Rows lie near named flat spaces through zero. A row that begins with a name and a colon came from that space; any other row is followed by the name of its block's space that it lies nearest.
z747z598: -15,-35,1,4,-8,-1,-24,-3,-11,-4,-32,7,71,-1,10,0,1,46,-16,4,-7,-14,20,1,-52,-10,44,-13,5,10,-45,21
z802z14: 17,8,25,10,8,12,-27,27,23,10,-20,7,-72,-47,-2,19,13,6,26,-15,13,-31,15,-17,-28,3,-13,1,-19,-20,18,5
z747z598: -35,-28,-4,-15,-27,48,14,51,11,-22,0,44,59,-16,51,-16,18,49,-15,35,-4,-45,-25,-59,-31,18,52,-3,12,-30,-40,-7
z998z10: 23,6,24,-12,15,-4,-17,38,29,18,3,-24,-9,9,4,-4,-7,12,-2,22,17,-21,6,-14,-3,13,1,-13,-9,-15,35,-19
z802z14: 57,1,19,18,24,-23,-9,-17,-8,16,23,-16,-22,32,-26,15,-27,-21,30,0,-1,25,11,38,36,5,-9,32,-9,19,51,-6
z802z14: -4,6,-6,29,-12,0,7,-20,-8,8,-11,-5,-20,-3,-9,8,3,12,3,0,-13,4,12,12,-5,8,14,13,9,-2,-27,12
z747z598: -7,3,-15,-16,-2,-14,19,2,-5,-18,31,29,20,-12,16,-6,-6,-52,21,-14,6,13,-31,25,34,-1,16,9,-10,31,-6,1
z802z14: 28,-57,28,-5,29,39,-59,12,-23,-27,-32,61,14,-36,25,30,6,8,45,-52,25,-4,-9,-27,-40,18,-3,14,-13,9,-32,3
z998z10: -14,23,-11,27,-26,-23,-6,-4,-9,-16,-4,41,13,-18,-16,0,-44,5,35,-3,2,-2,-22,5,10,-11,-22,-28,-6,15,25,35
z998z10: -20,-19,-20,-21,-8,-13,-2,-8,-10,-21,4,31,42,-46,17,1,14,-30,15,-40,3,-3,-6,30,-21,-28,38,-1,-23,38,-39,25
z998z10: 5,19,5,14,3,17,-13,24,12,8,-14,2,-41,-19,21,7,-10,0,29,-15,37,2,-26,-22,11,76,4,-11,6,-15,-49,-18
z747z598: 14,6,20,5,14,24,-42,20,-6,-12,-27,20,7,29,-5,0,-48,38,15,3,34,10,-35,-66,11,42,-84,-47,15,-26,39,-18
z802z14: 41,-11,-15,-34,-1,31,20,-7,4,1,50,-27,-3,2,1,-1,21,6,5,-22,1,1,-2,-16,9,3,-6,26,-18,-21,36,-30
z998z10: 16,19,-14,5,2,27,2,1,4,11,3,-19,-50,-19,24,10,2,-13,33,-43,44,23,-31,-13,24,100,13,4,5,-13,-80,-32
z998z10: 24,16,-29,-3,-16,8,6,-17,-1,6,23,-26,2,-8,-2,0,-16,12,27,-37,25,16,-19,-3,14,47,2,-10,-11,-5,-18,-12
z802z14: -16,19,-30,38,-50,17,66,-19,-10,1,37,0,6,36,-9,-14,-8,39,-13,55,-45,0,-11,-11,34,9,22,31,30,-29,6,1
z747z598: -5,-29,-8,22,-38,8,-21,-4,-31,-47,-3,97,76,-37,-9,9,-38,47,49,-11,-19,-26,-19,-18,-33,-52,-9,-10,-18,15,43,57
z998z10: -15,-10,48,30,17,-8,-15,23,6,7,-39,19,-21,28,-14,4,3,20,-33,69,-37,-27,36,-9,-20,-48,-15,10,22,-13,47,15
z998z10: 23,-20,22,3,-1,-13,-36,25,25,23,-20,-23,19,-28,-2,9,7,50,2,8,0,-48,48,11,-67,-20,56,-6,-26,-2,6,20
z201z112: 7,-29,-3,-2,-12,16,-24,-6,-28,-36,-1,56,75,5,-6,1,-35,41,22,-9,-3,-2,-22,-33,-14,-24,-35,-18,-5,4,42,19
z802z14: -23,46,-11,12,-19,-33,51,7,34,38,20,-62,-36,21,-8,-21,13,-10,-42,58,-23,-12,23,32,23,-3,41,4,12,-11,0,-6
z201z112: 21,-23,17,19,18,36,27,-2,-21,-5,21,22,-22,44,17,10,12,-16,4,28,-19,23,-15,-8,44,39,15,70,31,-10,-18,-32
z802z14: 8,1,-10,-22,10,-12,0,-17,-3,3,10,-25,12,11,-8,-4,1,-18,-9,-20,8,19,2,15,9,-7,-14,-8,-7,12,8,-8
z201z112: -23,-18,13,-42,14,52,28,43,9,-21,18,23,4,28,37,-20,34,-10,-43,41,-8,-12,-29,-64,20,0,-25,13,23,-37,19,-46
z201z112: -59,27,-15,-10,-10,-7,22,16,6,-12,-10,15,6,2,20,-23,-1,-30,-25,18,9,7,-35,-13,25,13,-12,-34,21,2,-36,-5
z998z10: -3,31,-35,-24,-23,-12,-5,15,15,-9,22,6,21,-52,18,-10,-28,-18,47,-53,53,1,-48,0,13,43,7,-49,-31,16,-25,2
z998z10: 11,-17,7,-17,8,22,-1,8,1,0,5,-13,24,30,4,-7,5,28,-23,18,-3,-4,2,-30,-5,1,-12,0,9,-21,22,-22
z802z14: 35,8,16,37,14,-44,-43,-33,-18,7,-21,4,-12,2,-45,23,-48,-5,42,-26,5,22,19,43,1,-18,-34,-9,-15,34,41,35
z802z14: -2,17,0,-24,5,26,38,26,25,8,32,-22,-48,11,17,-13,31,-21,-23,24,0,-7,-13,-27,31,19,-8,18,8,-34,15,-42
z747z598: 50,20,33,62,2,-2,-26,11,22,53,-27,-55,-65,19,-24,21,-22,68,16,35,4,-18,41,-3,-17,57,23,12,10,-36,3,-5
z747z598: 33,6,19,9,47,-54,-51,-43,-15,22,-34,-43,-19,24,-40,18,-28,-37,8,-41,23,49,30,57,7,-3,-42,-20,-7,43,7,8
z201z112: 36,-48,16,-9,29,-5,-62,-21,-32,-5,-30,-9,99,50,-11,6,-41,47,-1,-18,21,27,9,-6,-27,9,-19,-29,4,21,3,-1
z747z598: 19,-11,-1,-8,2,6,-1,13,3,-3,20,13,7,-21,21,6,2,-16,31,-19,16,-3,-14,10,6,27,39,19,-15,12,-24,-7
z747z598: -28,6,-28,-59,-6,42,51,16,6,-31,50,21,-11,-12,31,-22,39,-48,-18,-13,3,4,-49,-42,39,-5,-35,7,0,-21,13,-38
z802z14: -30,-36,9,12,14,2,-35,-9,-28,-18,-55,41,40,-12,23,12,3,-3,1,-23,9,14,-2,7,-32,15,25,-7,17,29,-94,19
z201z112: 17,4,-1,-18,5,37,-16,4,3,-1,-5,-22,-8,17,-4,-4,-7,39,-8,-13,24,6,-15,-61,-2,32,-63,-30,7,-40,23,-31
z201z112: 15,-24,-3,31,-29,56,-2,-2,-12,-2,-10,9,16,6,4,9,1,95,5,15,-15,-22,6,-55,-36,31,16,17,17,-47,-18,-1
z998z10: 45,-53,20,-26,14,12,-50,41,11,-2,2,17,66,-38,36,13,0,29,40,-28,32,-35,6,-1,-53,21,76,6,-38,15,-24,0
z201z112: -6,46,-27,0,-12,-26,1,-24,12,19,-6,-49,-38,-21,-22,-3,-8,-10,3,-37,23,15,3,17,5,14,-25,-39,-11,1,-13,6
z747z598: -36,-17,-8,-49,12,9,18,2,5,-14,3,1,0,-22,20,-10,57,-44,-41,-15,-11,-6,8,3,-15,-47,2,6,-5,6,-19,-7
z747z598: 4,21,-15,25,-24,-13,28,11,0,0,34,17,24,14,11,-9,-38,-3,31,27,4,6,-35,15,46,43,41,9,6,11,-10,0
z201z112: 2,21,-26,17,-24,-8,-4,-31,-9,3,-6,-15,-1,-13,-22,3,-22,24,18,-31,10,12,-3,3,-5,12,-19,-25,-6,-1,-8,17
z201z112: 54,-35,0,-21,9,43,8,-23,-15,-3,37,-18,2,23,-12,10,22,26,0,-16,-17,7,15,-23,-2,-14,-22,45,-9,-25,52,-26
z201z112: -11,-12,2,-19,5,3,6,9,5,-3,3,-3,19,6,10,-8,17,-4,-23,12,-7,-8,5,-3,-8,-17,11,1,1,0,0,-6
18,-4,12,23,-4,-27,-7,4,-4,4,8,13,34,21,-12,1,-34,13,17,29,-11,-4,6,24,8,-11,23,7,-3,18,32,17
z802z14
-46,19,-14,-38,-8,15,-1,20,26,-4,-23,-15,-28,-48,15,-13,38,-3,-31,-24,18,-24,-2,-35,-34,-12,-27,-47,-8,-24,-22,-4
z802z14
-67,36,-27,12,-35,3,6,2,9,-5,-41,6,-18,-40,7,-11,5,18,-16,-9,10,-12,-15,-27,-23,13,-14,-54,14,-17,-61,20
z998z10
-22,-15,31,-21,11,-3,-50,58,8,-33,-31,70,59,-12,16,-10,-35,14,9,18,22,-32,-29,-46,-23,-28,-41,-58,-8,6,50,15
z201z112
-12,-31,7,-52,17,25,16,21,0,-22,23,16,40,24,22,-18,29,-17,-39,21,-13,-6,-11,-30,6,-36,-17,10,5,-8,35,-27
z201z112
21,7,3,-12,12,-11,3,-2,17,23,12,-44,-31,-4,-5,3,18,-16,-5,-9,5,-1,22,22,0,1,15,11,-14,0,4,-12
z802z14
11,36,20,20,1,-45,-25,40,27,7,-2,27,-29,-36,-4,6,-45,-30,55,3,28,-19,-16,26,16,10,5,-26,-27,24,34,23
z998z10
22,2,-17,-51,18,16,15,-16,2,0,37,-40,-13,12,-1,-7,21,-31,-13,-36,16,26,-10,-9,26,2,-41,2,-11,-8,25,-38
z802z14
23,-44,30,-20,42,-20,-56,2,-26,-19,-19,29,90,42,-1,2,-40,-6,6,-6,18,24,-7,7,-2,-16,-25,-21,-2,41,29,1
z201z112
-6,15,-19,32,-34,-29,32,-7,-7,-4,32,28,28,-2,-4,-4,-29,-8,29,22,-20,-1,-14,41,29,-5,50,19,-3,26,1,28
z747z598
3,-20,-11,-51,19,9,22,-9,-3,-7,32,-20,22,16,15,-11,34,-40,-29,-14,-2,18,-3,8,16,-16,4,19,-4,9,-1,-29
z998z10
-2,11,12,56,-14,-15,-18,8,1,11,-31,22,-19,-21,-2,16,-26,23,35,11,2,-13,5,15,-13,31,38,1,5,7,-39,29
z201z112
-23,16,-13,41,-31,-13,-12,-17,9,21,-45,-19,-34,-57,-10,15,15,38,6,-21,-5,-25,39,21,-59,3,47,-13,-6,-3,-71,42
z998z10
-32,38,-20,16,-25,25,47,-7,5,1,9,-7,-61,7,-5,-10,15,1,-21,22,-17,4,-17,-32,30,14,-36,4,26,-39,-1,-13
z802z14
20,2,-14,-8,10,20,41,-32,-11,9,37,-35,-39,31,-2,2,27,-30,-13,-8,-12,35,-1,10,42,20,-5,48,13,-10,-8,-35
z201z112
37,-8,22,-45,33,6,-34,30,15,-9,14,8,-7,-13,2,3,-6,-24,21,-28,32,-7,-13,-22,3,-12,-51,-17,-31,0,71,-20
z802z14
18,-39,36,-1,40,61,-10,28,-31,-40,4,85,-8,34,37,13,-8,-31,29,8,12,27,-59,-55,50,53,-43,43,31,-9,-1,-42
z802z14
7,-17,-24,18,-31,23,10,-41,-11,18,-9,-52,30,18,-18,0,16,88,-33,5,-28,-7,41,-13,-48,-1,28,7,12,-32,-28,6
z747z598

Each name stands for a flat space through zero: a line, a plane or more. A row that begins with a name and a colon came from that space; any other row is followed by the name of the space it lies nearest, among the names in its block.
z443-z672: 14,4,18,-7,24,38,6,-26,5,-5,-15,7,29,-12,6,2,-5,-44,21,-32,34,-2,21,-17,33,-13,-22,-3,9,29,11,-21
z47-z799: 33,-37,-6,-28,-16,-29,-13,31,24,18,0,-18,33,13,-14,12,67,-20,36,-28,-27,-3,22,-8,27,21,-23,5,-15,-32,0,-17
z47-z799: -11,27,-1,6,-21,-46,-50,-3,-15,18,-25,2,7,-25,-5,-28,22,46,28,31,-32,23,22,-21,18,34,4,-42,-15,-5,10,2
z49-z804: -6,-18,5,-5,-9,-2,25,33,12,38,46,4,-10,59,-19,7,28,-41,4,3,-1,-28,10,-5,28,-4,-27,-24,13,12,-36,-22
z717-z559: 30,-1,55,21,10,-6,18,18,-10,1,27,-30,63,-15,10,-10,-16,-58,13,4,5,-24,47,-14,49,19,6,11,-35,3,-20,19
z645-z198: 22,-55,-26,-15,8,33,6,18,35,-11,-35,-2,24,-18,-5,14,15,-23,46,-66,2,2,-22,42,-18,-25,-28,26,-13,2,-17,-27
z443-z672: -26,-16,-12,-19,-6,33,8,36,-19,8,-17,25,0,26,-7,8,-7,13,-34,42,-9,6,-19,-17,1,-11,-13,10,-8,12,0,7
z49-z804: -18,7,-6,-14,-7,13,5,3,-2,-3,-9,19,6,-1,-10,-18,20,-7,19,3,14,-14,4,0,20,-21,-6,-26,-6,14,-5,-10
z49-z804: -23,4,-18,5,-16,12,-10,-8,-6,-22,-19,7,-20,-21,-3,-20,-21,12,27,-7,16,-8,-19,14,-11,-28,16,-13,-17,10,-6,2
z47-z799: -21,26,-2,-21,-14,11,-30,-6,-20,3,-35,-11,25,-48,-7,-17,9,9,29,14,2,-19,37,-36,56,0,18,-20,-34,17,7,4
z645-z198: 4,-8,20,-5,8,18,25,-24,29,-1,-54,14,60,-24,-18,-22,16,34,4,-23,-18,-7,-7,31,-13,-5,-1,8,1,-28,-51,37
z49-z804: -15,2,-43,-36,16,31,-9,10,-16,-4,-24,-15,-20,-30,13,46,-9,41,-61,24,-13,12,-12,-9,-20,3,21,52,1,6,41,0
z645-z198: 15,-50,-48,-39,-30,3,-18,27,11,-5,28,-40,-55,40,-8,55,16,-31,6,-40,3,-22,-15,-27,2,-13,6,46,-7,-30,30,-19
z717-z559: -9,1,-11,-9,-29,-16,-11,43,-33,-24,18,-34,-1,-24,6,-1,-12,-2,-7,38,-6,-27,11,-15,18,1,47,24,-58,-17,17,27
z443-z672: 2,-14,15,6,-16,8,6,5,-1,-7,-1,-13,11,6,-8,-6,-22,-12,8,-6,1,-22,0,-11,11,-7,14,14,-21,-15,-24,28
z717-z559: -18,-4,-4,18,-6,13,-2,11,-8,-1,9,39,-24,30,-1,-23,-13,-35,40,1,30,12,-16,3,6,-27,-37,-48,5,46,0,-39
z443-z672: -49,7,-26,-2,26,61,8,2,-4,44,-32,14,-22,-11,-5,25,-39,41,-42,25,-13,6,-19,10,-14,-11,-11,2,24,61,-36,-15
z443-z672: -19,0,0,24,-2,3,2,-10,11,24,0,24,-26,28,-11,-13,-14,12,13,-3,-2,8,-21,15,-18,-8,-21,-35,26,21,-36,-12
z47-z799: 2,11,9,13,-38,-59,-20,-8,0,-2,13,-24,-10,1,-12,-21,9,37,8,11,-28,-14,6,-6,-6,23,39,-7,-17,-54,-15,42
z717-z559: -10,16,-7,-40,2,16,3,3,-3,-7,-39,-21,54,-67,-7,-4,33,23,-4,8,-11,-31,32,0,34,-1,33,17,-35,-10,-4,22
z645-z198: -3,-48,26,11,-15,49,4,38,-15,18,-2,23,7,73,-11,5,-49,-54,11,10,10,4,-14,-52,32,-16,-48,4,-13,27,-24,1
z645-z198: -32,19,11,-6,-11,39,-26,-24,-19,19,-63,-10,23,-37,-14,-7,-41,47,-6,22,-17,-12,15,-47,34,4,24,5,-21,11,-27,42
z47-z799: -33,6,-29,9,-17,-15,-15,43,-21,9,2,-24,-17,-39,0,-3,-19,39,-6,43,-30,-12,-4,23,-10,7,37,1,-40,12,-21,10
z49-z804: -78,1,-19,-13,-47,65,30,-4,-13,-10,-8,10,-52,28,-38,-17,-56,21,-16,17,26,-76,-42,-11,4,-73,48,-2,-18,3,-68,51
z47-z799: -25,33,3,5,-23,-8,-24,-13,-28,-8,-1,-18,-14,-27,-2,-19,-25,14,10,24,7,-23,19,-31,29,-1,40,-16,-27,4,4,22
z645-z198: 53,-49,23,16,21,4,-8,10,22,15,-30,-17,49,-1,9,27,-17,-5,1,-32,-36,40,-3,1,-19,37,-32,51,-2,-20,-11,10
z645-z198: -27,-7,-26,-35,-33,24,-3,0,1,-2,-5,-16,-26,8,-24,9,7,3,7,-11,9,-48,-3,-24,25,-30,27,7,-15,-14,-14,13
z47-z799: 10,-31,-8,-3,-27,-32,-14,30,17,12,-23,-24,28,-16,-17,-4,24,38,18,-5,-52,-5,-3,19,-11,22,13,17,-34,-46,-37,29
z49-z804: 10,-15,12,8,9,16,4,1,8,36,24,-26,-11,29,-3,34,-24,-29,-11,-15,-4,-12,13,-25,19,12,-12,17,16,15,-22,-8
z49-z804: -11,19,-26,-12,4,2,-19,-8,-13,-30,-32,20,-1,-44,12,-16,12,20,15,7,14,22,-7,13,-11,-13,4,-14,-10,15,43,-18
z443-z672: 13,11,3,-21,24,1,6,-4,-5,9,13,10,3,19,11,25,26,-8,-42,16,2,20,14,-24,8,17,-19,10,30,3,43,-17
z443-z672: -23,15,-26,-12,20,9,17,-2,10,7,-3,45,-17,7,-1,-7,37,14,-9,8,10,16,-18,36,-22,-18,-28,-36,36,30,7,-41
z49-z804: 7,-18,-46,18,-6,-26,-41,26,4,0,11,-23,-44,-28,15,13,-7,-8,54,-27,-5,22,-12,33,-24,4,-7,-9,-16,27,19,-54
z443-z672: 22,-10,0,-5,17,-29,37,7,33,21,37,-30,5,9,-4,31,35,15,-47,-12,-33,-17,2,41,-31,24,15,35,25,-41,-29,14
z443-z672: -24,49,-44,-20,18,-21,3,-19,-1,-17,8,3,-32,-52,13,-1,40,43,-24,14,8,-1,-1,47,-30,-7,32,-17,18,9,35,-24
z645-z198: -1,-9,-29,-33,-13,3,-10,24,-13,-29,-13,-20,5,-31,4,12,15,10,-8,8,-3,-11,-1,-3,2,-7,29,34,-36,-21,33,10
z645-z198: -26,-9,30,1,-20,45,-7,12,-35,15,-27,24,13,44,-13,-8,-53,-2,-20,47,-1,1,-3,-74,39,-5,-14,1,-16,14,-14,37
z717-z559: 16,7,4,32,-1,-11,-20,-62,16,-20,-8,-11,-38,-6,7,-1,-43,18,17,-48,12,17,-24,8,-43,-1,15,7,26,-19,4,12
z49-z804: 18,-14,-11,9,12,10,-23,-9,16,-6,-35,-6,19,-46,8,-3,-4,-13,59,-48,6,19,2,23,-2,-4,-19,-4,-12,23,2,-32
z645-z198: -12,-3,-29,-25,-8,15,-15,19,-22,-27,-19,5,-7,-20,8,5,1,7,-5,17,8,7,-10,-10,0,-15,10,15,-24,4,42,-5
z47-z799: 23,12,15,-34,11,-9,13,-22,18,0,4,11,35,8,-6,-4,71,-27,11,-23,15,-9,33,-14,37,3,-20,-18,21,-16,23,-18
z47-z799: -2,47,15,-7,-12,-40,-34,-28,-18,2,3,6,6,-12,0,-29,38,3,27,20,8,4,44,-43,48,20,4,-52,0,0,38,-10
z717-z559: 5,-29,-33,-26,3,10,-10,7,24,39,-5,-18,-28,25,-11,52,22,17,-21,-22,-29,6,-10,-9,-11,13,-17,27,28,-7,-4,-21
z645-z198: -10,-3,-19,-1,11,40,-23,-9,15,10,-67,-37,41,-104,-4,-1,-20,15,59,-44,-8,-20,19,29,21,-10,17,7,-41,38,-44,-10
z443-z672: -15,-8,1,-24,21,58,53,-1,17,-2,-10,25,25,5,-12,0,14,-23,-12,-17,26,-31,-8,26,7,-42,-14,3,13,20,-33,-5
z443-z672: 8,-11,0,-1,28,28,-7,2,6,26,-23,10,17,-3,6,18,-3,-12,5,-11,-3,28,6,-6,9,9,-41,0,16,38,4,-33
z717-z559: -17,-11,-11,-20,7,24,16,19,10,35,0,22,-2,33,-15,12,27,-6,-11,8,-5,-3,-2,-2,13,-8,-34,-16,22,24,-19,-26
z47-z799: 8,-4,1,4,-9,-13,-38,35,-24,-4,-19,-5,34,-36,11,-17,3,-18,48,17,-7,19,27,-18,36,16,-12,-16,-49,23,25,-19
z49-z804: -38,13,-26,-35,-14,31,3,1,-17,-20,-35,7,-3,-25,-10,-4,1,41,-29,28,2,-21,-13,-7,0,-26,34,15,-19,-8,6,28
z717-z559: 20,7,36,14,20,-22,15,31,-14,-2,6,18,65,-13,15,-25,20,-19,-2,36,-10,22,26,12,16,26,-21,-13,-18,8,7,0
z47-z799: 34,-1,22,-3,3,-24,27,-14,12,-21,55,-2,-5,43,5,4,27,-54,-4,-25,30,-14,10,-5,6,-4,-5,3,23,-30,24,-5
z717-z559: 2,14,14,-10,-1,7,16,-25,2,-14,3,-15,10,-10,-4,-1,-3,1,-17,-7,10,-29,11,-8,10,-7,30,17,-1,-23,-6,31
z717-z559: 21,-1,-4,-17,4,5,-18,-13,4,-21,-23,-19,28,-45,7,1,15,-19,37,-35,14,-3,22,-7,23,-3,6,11,-21,-3,26,-11
z49-z804: -26,-31,-20,49,-30,31,-6,-9,11,-4,10,-26,-76,11,-11,3,-101,-9,42,-48,19,-31,-52,25,-38,-44,24,8,-12,20,-67,10
z717-z559: -40,-8,-35,7,-29,-7,-11,50,-30,-7,24,38,-61,44,-1,-15,-12,-2,6,47,10,14,-37,2,-17,-25,-14,-36,-11,29,18,-27
-42,13,-26,-2,-33,32,-30,-19,-16,-21,-37,-13,-28,-45,-12,-20,-45,17,45,-11,22,-33,-9,-12,16,-39,40,-12,-38,19,-15,13
z49-z804
-21,27,2,10,7,-1,-26,-14,-12,9,-55,26,24,-42,2,-28,-4,56,6,30,-21,34,2,4,-5,15,-5,-29,-4,20,-1,5
z47-z799
1,-27,10,-23,-7,22,40,17,6,-32,-27,50,40,33,-13,-24,28,3,-18,10,5,3,-33,15,-19,-28,-18,11,-5,-35,-5,30
z645-z198
27,-20,11,27,9,-15,-11,55,-25,-28,4,4,39,-28,30,-17,-18,-43,34,17,4,35,6,18,1,11,-20,3,-49,24,30,-20
z47-z799
34,-25,24,37,28,-2,0,32,1,8,5,-5,40,-13,22,3,-26,-42,25,-9,-7,32,10,21,-2,22,-35,8,-16,31,-7,-24
z645-z198
-35,37,-1,-1,7,4,40,0,-8,-34,2,59,13,-16,-1,-59,30,0,9,27,36,-12,-11,53,-9,-43,0,-57,0,25,-5,-10
z645-z198
-7,-13,2,13,-10,8,-5,9,1,10,-9,-7,-1,1,-7,-1,-25,7,8,-1,-11,-5,-8,0,-2,-1,2,5,-12,3,-29,12
z443-z672
-6,22,-25,-3,6,-44,11,17,-22,-37,25,35,-36,13,23,-5,23,47,-68,60,-8,43,-37,33,-69,9,13,6,18,-27,64,5
z49-z804
26,-23,14,3,18,-2,35,-11,41,-7,-18,26,39,9,-7,-13,34,4,7,-38,-7,13,-21,52,-37,-5,-27,4,22,-28,-29,5
z645-z198
-11,14,-34,8,24,0,14,-6,-16,-49,0,41,-52,0,31,6,-24,48,-68,33,12,54,-64,48,-97,-15,8,23,31,-2,61,-2
z49-z804
27,-46,18,36,2,15,-10,18,1,-18,-38,9,31,-2,11,-7,-54,-6,24,-16,-12,41,-31,13,-33,4,-25,30,-25,-4,-12,17
z47-z799
-5,-13,-34,2,-34,-35,-49,45,-23,-27,-28,-13,1,-49,7,-20,1,30,42,21,-25,20,-10,12,-12,8,21,1,-65,-12,26,2
z443-z672
0,-6,-25,-6,-3,16,-35,-16,9,-5,-41,-15,-1,-48,0,1,-5,2,55,-43,7,3,3,3,8,-11,0,-4,-16,19,6,-24
z717-z559
25,-9,15,11,46,32,22,-27,16,-6,-19,21,18,3,17,18,-21,-7,-27,-25,11,37,-18,19,-34,1,-31,26,38,13,11,-9
z49-z804
10,-2,15,-6,-15,-4,-2,-18,6,-9,-8,-12,15,0,-10,-8,5,-2,12,-17,2,-19,9,-17,15,-1,15,7,-9,-30,-8,26
z47-z799
2,15,13,27,23,-12,20,4,3,-6,18,26,14,-11,13,-28,7,-20,18,3,16,13,1,46,-12,-5,-20,-37,9,31,-6,-27
z645-z198
-8,-22,-27,-9,8,16,-12,19,13,31,-15,29,-14,23,-6,12,24,-8,24,-11,-5,28,-12,6,0,-5,-54,-27,21,40,1,-56
z717-z559
-13,-1,-9,37,-21,-21,-50,0,-10,11,-20,13,-29,-4,0,-25,-31,19,55,3,-10,35,-14,-4,-10,8,-17,-42,-11,25,-4,-19
z443-z672
33,-48,29,43,-12,7,-24,-17,11,-9,-43,10,9,30,0,-6,-65,8,26,-34,-16,47,-41,-14,-40,10,-27,27,-1,-28,-18,33
z47-z799
-11,-17,-14,-26,-3,7,26,35,5,19,17,2,-3,31,-13,20,29,4,-38,21,-17,-18,-6,4,-1,-2,-3,15,5,-11,-15,3
z49-z804
-5,-41,-23,-22,-1,41,-2,71,-8,-4,-45,-27,63,-68,0,7,-5,-14,30,1,-18,-20,11,22,27,-12,6,37,-78,24,-25,-2
z47-z799
-29,-23,-37,14,-5,32,-35,13,11,40,-32,12,-33,-5,-12,3,-23,-1,65,-27,-3,14,-17,11,4,-17,-41,-40,1,68,-34,-58
z717-z559
-35,-7,-5,-4,-19,31,3,42,-15,27,5,-24,8,-12,-17,0,-23,-20,17,20,-4,-50,20,-14,50,-15,15,-6,-43,35,-51,4
z717-z559
-37,11,-15,23,-33,8,-14,-28,-6,-5,0,-37,-61,-15,-12,1,-72,43,-5,-5,-2,-38,-25,-1,-24,-18,63,15,-12,-13,-42,46
z717-z559
